After every row comes roughly how far along a hidden order it lies, from 0 to 9.
(in the rows, 100 means zero)
[ 98 113  91 103 113 116 125 107  95 108  98 115 138  78 105  97 118  97
  88  85  91 113 103 105 110  92  89 103  98 116 104 102  89 100  99  61
  82 117  85 105  99 105  91 119 107 110  90 103  97 104  89 105 104  96
 106 108  85  97  88  83 108  85  93  98  93  94 102  84  91  92  99  90
  97  87  87  90  88 101  83  97 107  66 111  99  88 107  51 100 103 125
  96 103 111 100  96 108  96 103 106 102  98 106 104  97  81 106  92 100
 104  97  95  93 105 128  89  72  83 131 102] | 5
[ 91 120  80 107 112 123 130  82  90 142  99 134 160 113 130 106 142 111
  65  67  89 123  99 108 123 102  83 107  98 137  98  98  96 113  99  45
  79 127 130 113 121 112  75 128 113 102  90 105  80 109  84 105 105 101
 108 119  99  98  93  83 100  90  85 100  92 103 106  78  80  95 104  88
  95 101  91  84  67  94  64  84 118  62 117 110  81 102  21 110 108 146
  96  90 114 100 100 112  95 104  66  95  97 110 103  73  77 106  78  98
 103 101  94  88 110 135  78  61  80 137  89] | 6
[ 93 111  80 103 113 126 123 101  90 133  91 133 155  90 117 105 129 102
  79  74  85 126 102 110 120  90  84 110  96 127 104 107  93 110  99  53
  78 122 110 113 114 107  78 127 111 105  92 105  83 108  85 104 106 100
 109 112  89  96  91  85 106  90  90  95  91  94 109  76  77  97 103  90
  93 110  88  87  84  97  81  90 112  71 115 111  80 102  26 104 103 130
  96  99 112 102  99 112  91 104  86  97  95 111 103  76  79 107  81  97
  97 102  94  87 107 139  80  54  80 137  93] | 5
[119  94 129  91 104  60  80 130 107  48  89  48  75  44  42  83  67  79
 126 128 101  78 113  85  77  72 100  87 108  73 111  90 110  76  97 121
  96 109  51  79  76  85 118  91  85 113  91 100 132  95 110 105 101  88
  94  67  60 100  84  90 117  84 113  82  92  90  91 124 126  92  92  94
 104  34  93 113 120 114 112 112  77 105 105  73 119 113 117  83  87  91
 101 118  96 105  97  91 112  91 163 113  98  99 111 158  92 102 117  99
  98  94 104 111  91  84 113  85 103  92 119] | 2
[ 84 126  77 109 119 137 135  83  85 128 106 143 166 139 131 103 165 120
  81  69  96 125  95 110 120 110  81 104 102 123  88 105 105 122 100  40
  83 131 122 108 117 113  77 142 115 103  99 105  79 107  90 107 102 101
 108 121 103 101  96  85  99  90  90 106  95 115 100  80  89  89 104  83
 100 113  99  79  32  99  53  72 122  53 116 113  82  99  38 107 111 155
  98  79 121  98  99 107 110 108  64  93 103 109 102  81  77 102  70 100
 112  99  94  85 113 132  74  70  88 142  97] | 7
[115  81 129  90 103  46  67 158 118  21  81  38  94  25  15  73  42  74
 139 127  92  60 113  77  80  69 115  92 106  72 106  85 111  60  95 140
  96  87  31  83  54  85 141  80  75 113  81 104 129  99 106 104 106  83
  92  97  47  94  80  96 115  80 103  75  92  78  92 124 138  81  90  87
 101  16  97 118 156 127 121 121  76 128 108  53 124 111 123  81  82 101
  94 113  86 103  89  87 107  86 162 106  89 112 113 161  94 111 138  98
 103  82 101 115  95  79 128 106 101  65 126] | 0
[115  92 141  91 100  46  86 142 106  49  82  42  68  53  43  89  58  78
 125 126 104  70 114  88  75  72 112  87 112  75 111  90 112  78  97 128
 100  89  46  73  77  79 127  90  88 109  86 103 133  98 119 104 103  83
  91  60  57 103  84  95 114  86 112  81  91  83  90 122 127  99  92  93
 102  35  98 113 119 119 106 112  79 116 108  64 126 114 130  81  89  71
 104 119 100 111 112  85 111  85 166 114  93  91 117 151  93 103 113  96
  98 102 104 114  88  85 113  98 106  95 114] | 1
[ 75 116  64 106 101 180 132  50  82 172 124 173 142 123 158 121 141 115
  70  64  93 146  93 127 122 119  70 122  89 129 111 121  77 137 103  52
  76 128 159 135 137 125  49 128 119 101 120  89  74 101  86  99 104 114
 115 104 133  96 109  90  98 115  89 123 100 114 117  61  43 102 111 109
  96 144  86  86  66  70  68  89 118  76  92 143  51  91  24 115 118 112
  99  94 106  96  89 127  82 120  10  95 114 112  77  48  86  96  68 105
  79 104 100  84 107 123  61  56  77 143  90] | 9

[132  94  97 108 115 105  91  95 114 119  94  96 101 105 101 104 139  89
  97 106  90 104 111  94  59 101 107  85  99 100 107  97  97 112  58  75
 101  94  78 109 107 116 104 107 109 110  92 112  91  97 100 119  97  96
 104 102  90 109  92 109  92 102 117  91 118  94] | 6
[ 83  88  98  95  79  51  87 112 100 151 113  99  95 104  95  75  69 132
  97  78 108  67  74 115  92  70  36 142  89 114  74  95  98  95 141 116
 111 125 145  99  98  96  91  83  62  88  87  94  86  79 109  89  93  99
  89  90  94  97 112  86 107 103  75 132  47 109] | 0
[116  90  90 102  91  65  86 106 108 177 105  92 104 108 100  64 107 108
  84  87  89  74  91 118  67  76  38 129  89 101  74  90  84  97 105  82
  96 125 125 101 107 103  97  83  83 114  76 109  80  69 100 109  90  97
 100  85  82 100 106  94  99 105  85 123  65 111] | 2
[135  85  96 116 111  91 100  97 118 133  85  95 110 106 108  98 149  98
  89 115  84  89 108 107  24  91 109  80  96 106 107  89 116 126  30  53
 103 106  66 115 129 119 115 113 111 121  99 126  98  93  98 130  96 100
 107 104  99 113  89 110 105  96 143  89 119 109] | 6
[ 74  75 100 109  76  81  99 117 101 138 101  90 116 100 107  80  47 157
  91  76  79  71  92 133 102  84  91 140  77 108  53  91 137 118  99 109
  95 118 134 104 127  99  93 103  68  90  94 101 109 113  85 103  90 106
  84  68 101 101 102  92 128  98 114 116  70 108] | 0
[108  96  88  99  98  71  95 107 106 160 110  96 103 105  98  73 103 105
  93  87  88  86  88 121  90  80  59 146  90  98  88 100  95  89 114 106
  94 122 129  98 110  86  97  81  83 115  89 104  84  74  96 105  96 100
 104  80  90 100 109  94  93 107  89 113  71 105] | 3
[111 101  94  99  97 108  94  97 105 121 108  97  99 102  98  95  94 105
 104  86  95 102 104 102 104 104  76 116  92 100  93 105 108  98 100 106
  94 102 113  97 101  95  84  92  83  96  92  92  89  93  99 105  99  97
 102  77  92 100  99 107 108 106  95  97  92  94] | 5
[114 100  99 106 114 115 105  94 103  74  80  91 106 104 109 118 113  95
 116 111  91  96 108 104  90 119 117  80 104 101 115 106 122 103  77 101
  97  91  84 106 122 101  98 107 111 118 118  94 106 109  95 107  99  96
  97  90 108 103  96 115 103  98 143  96 104  91] | 6
[128  89  97 109  90 116  74  94 112 135  91  88 106 109 102  83  99 111
  89  83  94  82 110  94  81 107  74  76  88 110  72  91 109 118  79  71
  91 100 100 105  98 124  83 105  94  99  73  98  89  98  97 110  87  95
  93  87  81 101  87 109 115 106 105 111  81  99] | 5
[127 102  90  96 126  98  96  96 112 125 103 100 101 102  98  97 133  81
  95  96  84 110  97 109  75  95  92 127 106  90 123 103  91  94  80  97
  89 101  90 101 106  74 101  99 121 126 108 103  87  91  89 115 106  87
 113  95  95 102 103 105  68 110 114  95 105  91] | 5
[123 123  94  90 136 127 101  82 100  59  86 103  97 106  99 114 150  41
 110 118 108 123 108  87 106 112 113  77 125  85 152 113  79  79  94  97
  85  83  70  96  83  74 106 103 149 136 118  90  94  97  96  99 112  82
 118 120 104  94 100 110  65 109  90  85 119  86] | 9
[106 100  88  95 101  76  98 105 103 148 110  98 103 104  97  79 102 102
 100  88  86  96  88 123  98  85  55 155  92  95  89 104  99  84 122 117
  90 119 129  95 110  76  94  80  83 114  97  99  87  78  92 103 100  95
 106  71  92  99 111  96  89 108  91 107  72 100] | 3
[128  97  96 107 126 101  99  93 111 102  87  96 102 107 103 114 150  77
 103 116  89 108 110  99  57 104 118  85 103  98 124 100 102 109  59  81
 100  93  75 109 115 108 113 106 121 123 107 111  96 102  96 119  99  93
 105 104  96 109  97 108  87 100 135  89 121  93] | 6
[126 107  96 102 129 116 102  88 105  73  80  95 104 106 108 113 148  63
 100 119  92 109 115  99  82 117 130  70 113  86 134 102  93  97  66  82
  88  86  67 103 106  96 109 111 142 135 112 100  99 106  94 109 103  88
 113 110  98  99  98 109  82 102 135  93 123  88] | 7
[ 82  88  90 103  98  54 118 115 101 158 112 101 112  97 103  75  83 131
  96  82  74  81  81 141  73  75  63 177  80  96  91  97 124  95  94 106
 101 135 135  97 137  71 111  88  72 117 112 106 100  85  85 110 100 102
  99  53 110  99 118  94 111  98 117 110  61 121] | 1
[ 98 100  93  96  86 104  82  96 101 118 101  91 103 105 101  76  79 109
  94  73 100  84  94 109 127 107  59 109  94  98  78 100 104  93 123 107
  83 108 125  93  88  89  78  91  92 101  84  80  87  93  93  90  96  91
  97  74  88  87 102 101 111 111  92 123  65  95] | 4
[118 109 102  99 117 136  90  88 101  47  74  93  98 106 107 113 120  77
 105 113 102 105 118  91 116 131 129  52 116  93 116 108  94  95  93  94
  81  73  73 103  91 100  92 114 147 122 100  87 104 114  96  92 101  89
 107 114  92  96  88 111  87 107 122 103 113  81] | 8
[128  98 100 108 115 117  90  91 107  87  81  88 100 108 107 109 131  80
  98 112  98  94 117  93  73 118 113  54 105  98 108  97  96 110  65  71
  95  86  75 108 106 120 101 109 126 122  94 101  93 105 100 111  95  93
 100 112  90 104  91 111  95 100 125 103 113  92] | 6
